Below is a small trained network, with its code and all its weights. Each question gives an input and a class and asks what happens when units are switched off, that is, made to give their printed mean instead of their output.

import numpy as np


def w(rows, s, z=0):
    codes = np.array(rows[::2]) - 128.0
    scale = np.full(codes.shape[1], s)
    scale[-1] = z or s
    return codes * scale


def f(y):
    return np.maximum(y, 0)


def log_softmax(a):
    a = a - a.max(-1, keepdims=True)
    return a - np.log(np.exp(a).sum(-1, keepdims=True))


def net(x, mask):
    res = np.array(x, float).reshape(1, 5) / 4 @ E
    y = f(res @ A[0][:, :-1].T + A[0][:, -1])
    res = res + np.where(mask, y, B[0][:, -1]) @ B[0][:, :-1]
    return log_softmax(res[-1] @ U[:, :-1].T + U[:, -1])


A, B = {}, {}
E = w([
[108,196,108,88,201,158,125,167,52,200,139],'x0',
[85,156,4,237,126,75,105,89,139,201,72],'x1',
[139,137,132,137,125,140,129,142,146,134,132],'x2',
[4,122,213,208,130,186,62,162,131,116,39],'x3',
[132,134,128,129,118,144,132,130,141,135,128],'x4',
],0.016)
A[0] = w([
[149,56,99,156,67,102,118,74,198,77,119,198],'N0',
[117,205,33,181,114,69,128,90,129,165,116,98],'N1',
[90,254,115,78,189,174,128,157,52,183,144,130],'N2',
[115,89,165,165,89,121,112,80,167,85,117,90],'N3',
[89,27,203,148,90,175,82,153,150,82,106,159],'N4',
[26,154,85,246,131,132,85,106,137,157,51,2],'N5',
],0.01,0.0094)
B[0] = w([
[159,169,173,135,54,65,103,116,129,112,137,231],'N0',
[136,170,24,163,88,124,92,101,74,162,144,228],'N1',
[102,87,132,134,249,200,101,120,113,152,131,215],'N2',
[125,147,70,135,172,143,152,135,168,159,117,190],'N3',
[52,138,92,132,120,164,235,94,117,167,116,254],'N4',
[194,89,155,59,148,145,180,144,163,76,147,253],'N5',
],0.013,0.023)
U = w([
[196,128,168,61,66,101,165,124,150,59,153,249],'0',
[68,144,44,169,130,125,148,113,121,198,122,114],'1',
[202,90,137,57,169,150,119,142,113,124,157,205],'2',
[2,117,253,188,145,169,80,176,135,113,62,2],'3',
[156,157,112,208,62,65,48,124,134,130,119,37],'4',
],0.015,0.0082)

Each question gives the input, the list of numbers given to net, and the class t.
The units are the neurons (one row each of A and B). Each row of codes is followed by its name. A weight is (code - 128) times the scale printed after its matrix; where a second scale follows, it is the last column's (A, B and U).
mask holds one flag per neuron, in row order. A switched-off neuron (its flag False) gives its mean, the last column of its row in B, instead of its output. The means were averaged over made-up inputs and are rounded, as every weight is.
A unit's drop is (log p(t) with every unit on - log p(t) with that unit switched off) / (log p(t) with every unit on - log p(t) with every unit switched off).
The circuit of an input: a set's keep is (log p(t) with only the set's units on - log p(t) with every unit switched off) / (log p(t) with every unit on - log p(t) with every unit switched off). Starting from all 6 units, units are removed one at a time, each time the one whose removal leaves the highest keep (on an exact tie, the one counted first), for as long as the keep stays at least 0.8.
circuit, biggest first: the units of the circuit, biggest drop first
most important unit: the unit with the biggest drop
top k neurons: the k neurons with the biggest drops, biggest first
drop of u: that unit's drop, to one decimal
input [0,3,-2,-6,2], class 4: most important unit : N4
input [3,-6,-3,3,7], class 3: circuit, biggest first : (N1, N5)
input [-3,2,-1,1,3], class 0: circuit, biggest first : (N2, N1)
input [-8,5,-1,2,8], class 0: top 2 neurons : (N5, N0)
input [-4,-4,-5,1,3], class 1: top 3 neurons : (N5, N4, N3)
input [-1,2,-3,3,7], class 0: circuit, biggest first : (N5, N2)
input [-8,1,6,-4,5], class 4: circuit, biggest first : (N5, N0)
input [5,0,-6,1,-1], class 3: top 3 neurons : (N5, N1, N4)
input [0,8,-1,-4,-3], class 4: circuit, biggest first : (N4, N2)
input [-7,1,1,5,4], class 0: top 4 neurons : (N5, N0, N1, N2)
input [1,2,3,4,0], class 2: top 2 neurons : (N5, N0)
input [-1,6,-2,5,2], class 0: top 2 neurons : (N5, N2)
input [-8,2,-5,8,8], class 0: top 2 neurons : (N5, N0)
input [5,-4,4,5,2], class 3: most important unit : N1
input [0,5,-8,-7,-2], class 4: top 2 neurons : (N4, N2)
input [-8,7,-5,-2,-7], class 4: drop of N1 : 0.3
input [-1,1,-2,-4,0], class 4: drop of N5 : 0.8
input [3,5,-3,5,5], class 2: drop of N2 : 0.0
